Below is a small trained network, with its code and all its weights. Each question gives an input and a target symbol and asks what happens when units are switched off, that is, made to give their printed mean instead of their output.

import numpy as np


def w(rows, s, z=0):
    codes = np.array(rows[::2]) - 128.0
    scale = np.full(codes.shape[1], s)
    scale[-1] = z or s
    return codes * scale


def norm(h):
    return h / np.sqrt((h * h).mean(-1, keepdims=True) + 1e-5)


def f(y):
    return y / 2 * (1 + np.tanh(0.7978845608 * (y + 0.044715 * y**3)))


def softmax(a):
    e = np.exp(a - a.max(-1, keepdims=True))
    return e / e.sum(-1, keepdims=True)


def log_softmax(a):
    a = a - a.max(-1, keepdims=True)
    return a - np.log(np.exp(a).sum(-1, keepdims=True))


def net(x, mask):
    ids = ['ΘΦβγζλμτ'.index(c) for c in x.split()]
    T = len(ids)
    res = E[ids] + P[:T]
    q, k, v = (norm(res) @ M[0].T for M in (Q, K, V))
    z = softmax(np.where(np.tri(T) > 0, q @ k.T / 2**0.5, -1e9)) @ v
    res = res + np.where(mask[0], z, O[0][:, -1]) @ O[0][:, :-1]
    y = f(norm(res) @ A[0][:, :-1].T + A[0][:, -1])
    res = res + np.where(mask[1:17], y, B[0][:, -1]) @ B[0][:, :-1]
    return log_softmax(norm(res)[-1] @ U[:, :-1].T + U[:, -1])


Q, K, V, O, A, B = {}, {}, {}, {}, {}, {}
E = w([
[123,205,168,103,169,122],'Θ',
[140,130,185,125,106,209],'Φ',
[177,143,224,137,162,149],'β',
[7,79,248,111,116,5],'γ',
[133,247,170,68,111,95],'ζ',
[108,76,111,76,195,184],'λ',
[214,117,115,31,97,78],'μ',
[72,105,49,38,103,139],'τ',
],0.019)
P = w([
[191,147,64,137,137,192],'0',
[183,133,92,122,153,167],'1',
[164,128,115,123,153,142],'2',
[140,123,142,112,148,130],'3',
[128,117,168,104,145,116],'4',
[114,101,200,102,137,105],'5',
[100,93,211,70,130,104],'6',
[72,77,247,46,119,105],'7',
],0.013)
Q[0] = w([
[89,117,160,4,188,168],'H1',
[174,137,147,83,118,120],'H1',
],0.016)
K[0] = w([
[58,25,207,71,60,2],'H1',
[25,25,120,114,193,48],'H1',
],0.0086)
V[0] = w([
[5,102,111,145,236,237],'H1',
[166,179,254,205,183,166],'H1',
],0.0088)
O[0] = w([
[8,193,139,140,160,136,180],'H1',
[182,202,77,95,139,225,4],'H1',
],0.016,0.0025)
A[0] = w([
[120,167,129,133,88,63,134],'N1',
[152,109,184,152,155,119,155],'N2',
[151,127,117,91,131,170,98],'N3',
[96,160,75,122,85,153,129],'N4',
[84,71,115,220,142,80,103],'N5',
[90,82,116,239,112,43,30],'N6',
[46,149,145,178,136,131,150],'N7',
[100,162,131,129,136,147,84],'N8',
[124,82,167,124,148,157,77],'N9',
[125,96,78,132,140,158,51],'N10',
[126,170,111,164,148,143,83],'N11',
[163,120,102,131,4,143,126],'N12',
[123,107,174,164,78,163,1],'N13',
[153,151,109,109,106,102,65],'N14',
[124,97,126,134,148,127,87],'N15',
[89,113,50,128,50,156,16],'N16',
],0.021,0.0057)
B[0] = w([
[172,127,148,186,137,145,180],'N1',
[124,80,113,93,119,97,220],'N2',
[95,158,137,145,97,75,190],'N3',
[123,58,132,117,110,107,148],'N4',
[138,181,186,190,48,67,223],'N5',
[52,188,125,220,63,1,224],'N6',
[159,150,175,66,168,97,254],'N7',
[130,71,148,118,157,136,161],'N8',
[146,109,65,114,157,114,191],'N9',
[153,122,124,181,156,124,130],'N10',
[106,61,121,135,121,96,148],'N11',
[107,99,157,77,156,92,166],'N12',
[105,134,47,104,151,144,130],'N13',
[103,123,125,115,116,177,135],'N14',
[159,135,132,146,129,137,138],'N15',
[89,89,182,160,95,180,127],'N16',
],0.017,0.009)
U = w([
[89,193,86,78,128,130,73],'Θ',
[90,115,166,135,107,194,157],'Φ',
[181,200,154,130,137,197,216],'β',
[146,150,113,156,193,122,148],'γ',
[175,230,146,19,73,107,3],'ζ',
[100,165,215,103,255,138,105],'λ',
[242,69,173,111,132,118,103],'μ',
[91,177,140,160,111,55,181],'τ',
],0.0091,0.0052)

Each question gives the input, a string of symbols that net reads in full, and the target symbol t.
The units are the heads (2 rows each of Q, K, V and O) and the neurons (one row each of A and B). Each row of codes is followed by its name. A weight is (code - 128) times the scale printed after its matrix; where a second scale follows, it is the last column's (O, A, B and U).
mask holds one flag per unit, heads first, then neurons. A switched-off unit (its flag False) gives its mean, the last column of its rows in O or B, instead of its output. The means were averaged over made-up inputs and are rounded, as every weight is.
A unit's drop is (log p(t) with every unit on - log p(t) with that unit switched off) / (log p(t) with every unit on - log p(t) with every unit switched off).
The circuit of an input: a set's keep is (log p(t) with only the set's units on - log p(t) with every unit switched off) / (log p(t) with every unit on - log p(t) with every unit switched off). Starting from the 12 units with the biggest drops (on a tie, the unit counted first), units are removed one at a time, each time the one whose removal leaves the highest keep (on an exact tie, the one counted first), for as long as the keep stays at least 0.8.
circuit, biggest first: the units of the circuit, biggest drop first
most important unit: the unit with the biggest drop
k most important neurons: the k neurons with the biggest drops, biggest first
drop of u: that unit's drop, to one decimal
input τ Θ ζ β Φ ζ μ ζ, target μ: circuit, biggest first : H1, N6
input Φ λ γ τ, target Φ: circuit, biggest first : N16, N6
input β μ λ λ, target μ: circuit, biggest first : H1, N6
input β τ Φ β ζ β, target ζ: circuit, biggest first : H1, N3, N6, N1
input λ β ζ Φ, target ζ: circuit, biggest first : H1, N3, N6
input μ λ ζ Φ Φ β, target β: 2 most important neurons : N6, N7
input ζ Θ ζ, target ζ: circuit, biggest first : H1, N3, N6, N14
input Φ Θ Θ Φ, target Φ: most important neuron : N7
input μ Φ λ β μ Φ β, target μ: 2 most important neurons : N6, N7
input β Φ γ τ Φ ζ, target β: 2 most important neurons : N6, N1
input γ β λ λ, target γ: 3 most important neurons : N6, N7, N10
input λ ζ μ λ μ μ μ β, target μ: drop of H1 : 0.4
input β Θ ζ, target ζ: drop of N3 : 0.2
input ζ ζ Θ, target ζ: most important unit : H1
input β μ Φ Θ, target μ: drop of H1 : 0.5
